Here is a tiny trained network, its code and every weight. The questions are about switching its units off for an input and a class, where a switched-off unit gives its printed mean instead of its output.

import numpy as np


def w(rows, s, z=0):
    codes = np.array(rows[::2]) - 128.0
    scale = np.full(codes.shape[1], s)
    scale[-1] = z or s
    return codes * scale


def norm(h):
    return h / np.sqrt((h * h).mean(-1, keepdims=True) + 1e-5)


def f(y):
    return y / 2 * (1 + np.tanh(0.7978845608 * (y + 0.044715 * y**3)))


def log_softmax(a):
    a = a - a.max(-1, keepdims=True)
    return a - np.log(np.exp(a).sum(-1, keepdims=True))


def net(x, mask):
    res = np.array(x, float).reshape(1, 2) / 4 @ E
    u = 0
    for l in range(2):
        y = f(norm(res) @ A[l][:, :-1].T + A[l][:, -1])
        res = res + np.where(mask[u : u + 6], y, B[l][:, -1]) @ B[l][:, :-1]
        u += 6
    return log_softmax(norm(res)[-1] @ U[:, :-1].T + U[:, -1])


A, B = {}, {}
E = w([
[118,86,169,218,140,177,1,61,98,148,124,242],'x0',
[247,76,50,41,252,59,218,27,140,92,187,136],'x1',
],0.0076)
A[0] = w([
[138,99,130,119,156,126,176,123,95,134,153,125,146],'0.n0',
[153,112,124,140,176,131,88,5,124,133,129,195,254],'0.n1',
[118,125,137,139,96,126,107,182,120,123,139,127,8],'0.n2',
[147,116,125,130,140,117,140,100,114,125,145,149,159],'0.n3',
[143,132,128,101,165,126,146,118,135,107,132,124,194],'0.n4',
[100,124,146,151,104,135,43,131,121,128,132,185,241],'0.n5',
],0.019,0.00098)
B[0] = w([
[141,138,105,144,106,91,139,107,174,135,136,128,176],'0.n0',
[45,124,92,44,184,47,91,122,137,56,188,248,250],'0.n1',
[82,119,146,96,172,174,110,154,118,126,110,109,164],'0.n2',
[27,98,141,114,118,174,120,162,13,154,125,96,168],'0.n3',
[168,113,118,175,95,120,93,108,141,124,130,141,177],'0.n4',
[199,182,93,167,88,136,112,153,161,127,71,46,220],'0.n5',
],0.016,0.024)
A[1] = w([
[152,143,151,122,139,173,143,148,133,146,102,96,166],'1.n0',
[194,116,124,179,67,105,184,100,148,174,139,102,105],'1.n1',
[54,80,212,72,197,200,170,131,58,151,143,149,4],'1.n2',
[113,58,190,75,215,121,178,55,100,113,205,250,39],'1.n3',
[147,174,125,98,201,110,61,133,140,60,118,219,238],'1.n4',
[237,143,179,192,120,207,180,103,89,208,76,79,46],'1.n5',
],0.018,0.0019)
B[1] = w([
[115,112,151,107,173,112,136,122,156,123,130,128,169],'1.n0',
[137,144,107,124,135,151,129,69,107,204,103,171,190],'1.n1',
[152,138,131,192,61,99,179,135,85,138,166,162,165],'1.n2',
[20,7,64,86,186,67,47,137,36,74,195,90,230],'1.n3',
[196,109,202,183,100,183,148,78,148,128,123,119,251],'1.n4',
[75,107,95,84,138,184,127,172,24,154,121,99,168],'1.n5',
],0.021,0.022)
U = w([
[220,158,183,182,82,164,60,73,206,32,116,128,117],'0',
[143,154,103,105,87,94,134,162,170,98,179,153,2],'1',
[105,146,174,72,172,84,202,129,212,135,138,104,66],'2',
[83,157,124,105,136,189,117,202,90,146,76,31,159],'3',
[78,134,176,163,76,62,250,189,88,136,210,148,132],'4',
[144,150,84,113,118,117,156,35,125,221,125,168,209],'5',
[61,39,101,107,142,57,78,86,75,52,226,155,196],'6',
],0.012,0.0041)

Each question gives the input, the list of numbers given to net, and the class t.
The units are the neurons (one row each of A and B). Each row of codes is followed by its name. A weight is (code - 128) times the scale printed after its matrix; where a second scale follows, it is the last column's (A, B and U).
mask holds one flag per neuron, layer by layer. A switched-off neuron (its flag False) gives its mean, the last column of its row in B, instead of its output. The means were averaged over made-up inputs and are rounded, as every weight is.
A unit's drop is (log p(t) with every unit on - log p(t) with that unit switched off) / (log p(t) with every unit on - log p(t) with every unit switched off).
The circuit of an input: a set's keep is (log p(t) with only the set's units on - log p(t) with every unit switched off) / (log p(t) with every unit on - log p(t) with every unit switched off). Starting from all 12 units, units are removed one at a time, each time the one whose removal leaves the highest keep (on an exact tie, the one counted first), for as long as the keep stays at least 0.8.
circuit, biggest first: the units of the circuit, biggest drop first
k most important neurons: the k neurons with the biggest drops, biggest first
top k neurons in layer l: the k neurons of layer l with the biggest drops, biggest first
drop of u: that unit's drop, to one decimal
input [5,-4], class 3: circuit, biggest first	[0.n5 0.n1]
input [-4,-8], class 3: circuit, biggest first	[0.n1]
input [7,0], class 0: circuit, biggest first	[0.n5 1.n3]
input [5,0], class 0: circuit, biggest first	[0.n5 1.n3]
input [-1,-2], class 3: 2 most important neurons	[0.n1 1.n3]
input [-2,-3], class 4: top 2 neurons in layer 0	[0.n5 0.n2]
input [-8,-2], class 2: top 2 neurons in layer 1	[1.n3 1.n4]
input [6,0], class 0: 2 most important neurons	[0.n5 1.n4]
input [-5,-6], class 4: 4 most important neurons	[0.n5 0.n1 1.n2 1.n3]
input [-7,-3], class 4: 4 most important neurons	[0.n5 0.n1 0.n0 0.n4]
input [-8,-1], class 5: 4 most important neurons	[0.n1 1.n3 0.n5 0.n3]
input [-7,-5], class 4: 4 most important neurons	[0.n5 0.n1 1.n2 1.n3]
input [-3,-5], class 3: 3 most important neurons	[0.n1 0.n3 1.n3]
input [-8,-4], class 4: drop of 1.n2	0.2
input [7,-2], class 0: drop of 0.n5	0.7
input [7,-4], class 0: drop of 0.n5	0.0
